Below is a small trained network, with its code and all its weights. Each question gives an input and a target symbol and asks what happens when units are switched off, that is, made to give their printed mean instead of their output.

import numpy as np


def w(rows, s, z=0):
    codes = np.array(rows[::2]) - 128.0
    scale = np.full(codes.shape[1], s)
    scale[-1] = z or s
    return codes * scale


def f(y):
    return np.maximum(y, 0)


def softmax(a):
    e = np.exp(a - a.max(-1, keepdims=True))
    return e / e.sum(-1, keepdims=True)


def log_softmax(a):
    a = a - a.max(-1, keepdims=True)
    return a - np.log(np.exp(a).sum(-1, keepdims=True))


def net(x, mask):
    ids = ['βζητφψω'.index(c) for c in x.split()]
    T = len(ids)
    res = E[ids] + P[:T]
    r = res
    for j in range(2):
        rows = slice(4 * j, 4 * j + 4)
        q, k, v = (r @ M[0][rows].T for M in (Q, K, V))
        z = softmax(np.where(np.tri(T) > 0, q @ k.T / 4**0.5, -1e9)) @ v
        o = O[0][rows]
        res = res + np.where(mask[j], z, o[:, -1]) @ o[:, :-1]
    y = f(res @ A[0][:, :-1].T + A[0][:, -1])
    res = res + np.where(mask[2:10], y, B[0][:, -1]) @ B[0][:, :-1]
    return log_softmax(res[-1] @ U[:, :-1].T + U[:, -1])


Q, K, V, O, A, B = {}, {}, {}, {}, {}, {}
E = w([
[129,76,124,167],'β',
[139,76,132,130],'ζ',
[131,103,142,175],'η',
[139,132,148,172],'τ',
[125,103,4,140],'φ',
[173,67,166,66],'ψ',
[156,190,106,29],'ω',
],0.025)
P = w([
[148,78,83,147],'0',
[176,103,91,150],'1',
[166,110,101,143],'2',
[137,112,106,109],'3',
[132,129,113,114],'4',
[119,130,125,111],'5',
[69,115,137,94],'6',
[101,149,145,108],'7',
[165,174,160,166],'8',
[100,168,163,102],'9',
[2,134,173,37],'10',
[77,168,180,94],'11',
[127,86,159,157],'12',
],0.014)
Q[0] = w([
[209,134,213,25],'head 1',
[233,129,127,38],'head 1',
[132,28,197,95],'head 1',
[91,194,34,141],'head 1',
[12,118,196,123],'head 2',
[242,94,186,112],'head 2',
[56,193,57,87],'head 2',
[76,98,150,53],'head 2',
],0.011)
K[0] = w([
[157,176,252,98],'head 1',
[149,156,186,130],'head 1',
[82,181,164,98],'head 1',
[213,81,65,117],'head 1',
[154,173,192,132],'head 2',
[93,84,163,81],'head 2',
[215,127,43,153],'head 2',
[241,102,153,139],'head 2',
],0.016)
V[0] = w([
[118,108,138,120],'head 1',
[179,96,151,155],'head 1',
[129,165,101,96],'head 1',
[161,113,81,144],'head 1',
[196,143,214,139],'head 2',
[135,3,76,86],'head 2',
[216,225,82,59],'head 2',
[135,104,87,198],'head 2',
],0.012)
O[0] = w([
[129,128,165,118,140],'head 1',
[60,26,159,143,153],'head 1',
[147,180,59,108,119],'head 1',
[190,136,160,146,143],'head 1',
[208,152,176,205,156],'head 2',
[118,209,179,67,250],'head 2',
[254,49,113,72,123],'head 2',
[105,165,84,140,106],'head 2',
],0.0088,0.018)
A[0] = w([
[131,123,155,123,129],'neuron 1',
[131,175,145,164,90],'neuron 2',
[101,172,158,120,2],'neuron 3',
[95,207,139,71,105],'neuron 4',
[120,123,5,109,77],'neuron 5',
[155,189,169,189,158],'neuron 6',
[140,103,98,236,112],'neuron 7',
[37,167,127,186,51],'neuron 8',
],0.013,0.0084)
B[0] = w([
[76,137,138,139,213],'neuron 1',
[116,140,170,92,162],'neuron 2',
[222,156,161,185,149],'neuron 3',
[160,79,84,149,251],'neuron 4',
[96,167,211,213,181],'neuron 5',
[127,69,117,52,232],'neuron 6',
[29,66,2,92,155],'neuron 7',
[98,218,109,180,173],'neuron 8',
],0.0098,0.011)
U = w([
[161,170,145,134,116],'β',
[157,164,122,105,105],'ζ',
[96,182,108,33,4],'η',
[104,74,81,68,97],'τ',
[186,196,48,2,231],'φ',
[118,105,189,46,158],'ψ',
[182,64,108,131,92],'ω',
],0.0087,0.0032)

Each question gives the input, a string of symbols that net reads in full, and the target symbol t.
The units are the heads (4 rows each of Q, K, V and O) and the neurons (one row each of A and B). Each row of codes is followed by its name. A weight is (code - 128) times the scale printed after its matrix; where a second scale follows, it is the last column's (O, A, B and U).
mask holds one flag per unit, heads first, then neurons. A switched-off unit (its flag False) gives its mean, the last column of its rows in O or B, instead of its output. The means were averaged over made-up inputs and are rounded, as every weight is.
A unit's drop is (log p(t) with every unit on - log p(t) with that unit switched off) / (log p(t) with every unit on - log p(t) with every unit switched off).
The circuit of an input: a set's keep is (log p(t) with only the set's units on - log p(t) with every unit switched off) / (log p(t) with every unit on - log p(t) with every unit switched off). Starting from all 10 units, units are removed one at a time, each time the one whose removal leaves the highest keep (on an exact tie, the one counted first), for as long as the keep stays at least 0.8.
units of the circuit, in order: the units of the circuit, biggest drop first
most important unit: the unit with the biggest drop
top k neurons: the k neurons with the biggest drops, biggest first
which heads matter: for each layer, one digit per head in row order, 1 if its drop is at least 0.15 and else 0, layers parted by /
drop of u: that unit's drop, to one decimal
input ψ ψ η ψ τ ψ τ ψ β ψ η, target β: most important unit -> neuron 8
input ψ ψ τ β β ω ψ τ φ, target β: units of the circuit, in order -> neuron 5; head 2; head 1
input ψ ψ η η η τ η, target η: top 2 neurons -> neuron 8; neuron 4
input ψ ψ τ ψ ζ φ, target β: which heads matter -> 11
input ψ ψ ψ ω ω ψ ω ζ, target φ: which heads matter -> 10
input τ β ω ψ ψ τ η τ, target τ: units of the circuit, in order -> head 2; neuron 7
input ψ φ φ τ, target φ: units of the circuit, in order -> head 1; neuron 5; neuron 6
input ψ β τ τ ω τ ψ ψ β, target ψ: which heads matter -> 01
input φ ψ ψ ψ φ ψ η ψ τ, target η: units of the circuit, in order -> head 2; neuron 6; neuron 8
input ω β ψ η ψ η ψ ψ ω ψ β ζ η, target β: units of the circuit, in order -> head 2; neuron 8
input φ φ β, target φ: units of the circuit, in order -> head 1; head 2; neuron 5
input ψ ζ ψ ψ β ψ ψ ψ τ, target ψ: top 2 neurons -> neuron 6; neuron 2
input ψ ψ τ φ φ τ η η β τ, target η: top 4 neurons -> neuron 8; neuron 4; neuron 7; neuron 2
input ψ τ ψ ψ β ψ ψ τ ψ η β τ β, target β: top 2 neurons -> neuron 8; neuron 3
input τ β ψ η ψ η ψ τ ψ ψ η β β, target η: top 3 neurons -> neuron 8; neuron 7; neuron 4
input ψ ψ η, target ψ: top neuron -> neuron 6
input η ψ β, target η: units of the circuit, in order -> head 2; neuron 8; neuron 7
input ψ ψ φ ω τ, target φ: top 2 neurons -> neuron 5; neuron 4
input ψ φ φ η η, target φ: drop of head 1 -> 0.6
input ω τ η, target ω: top neuron -> neuron 6
input β τ τ η β η, target η: drop of head 2 -> 1.3
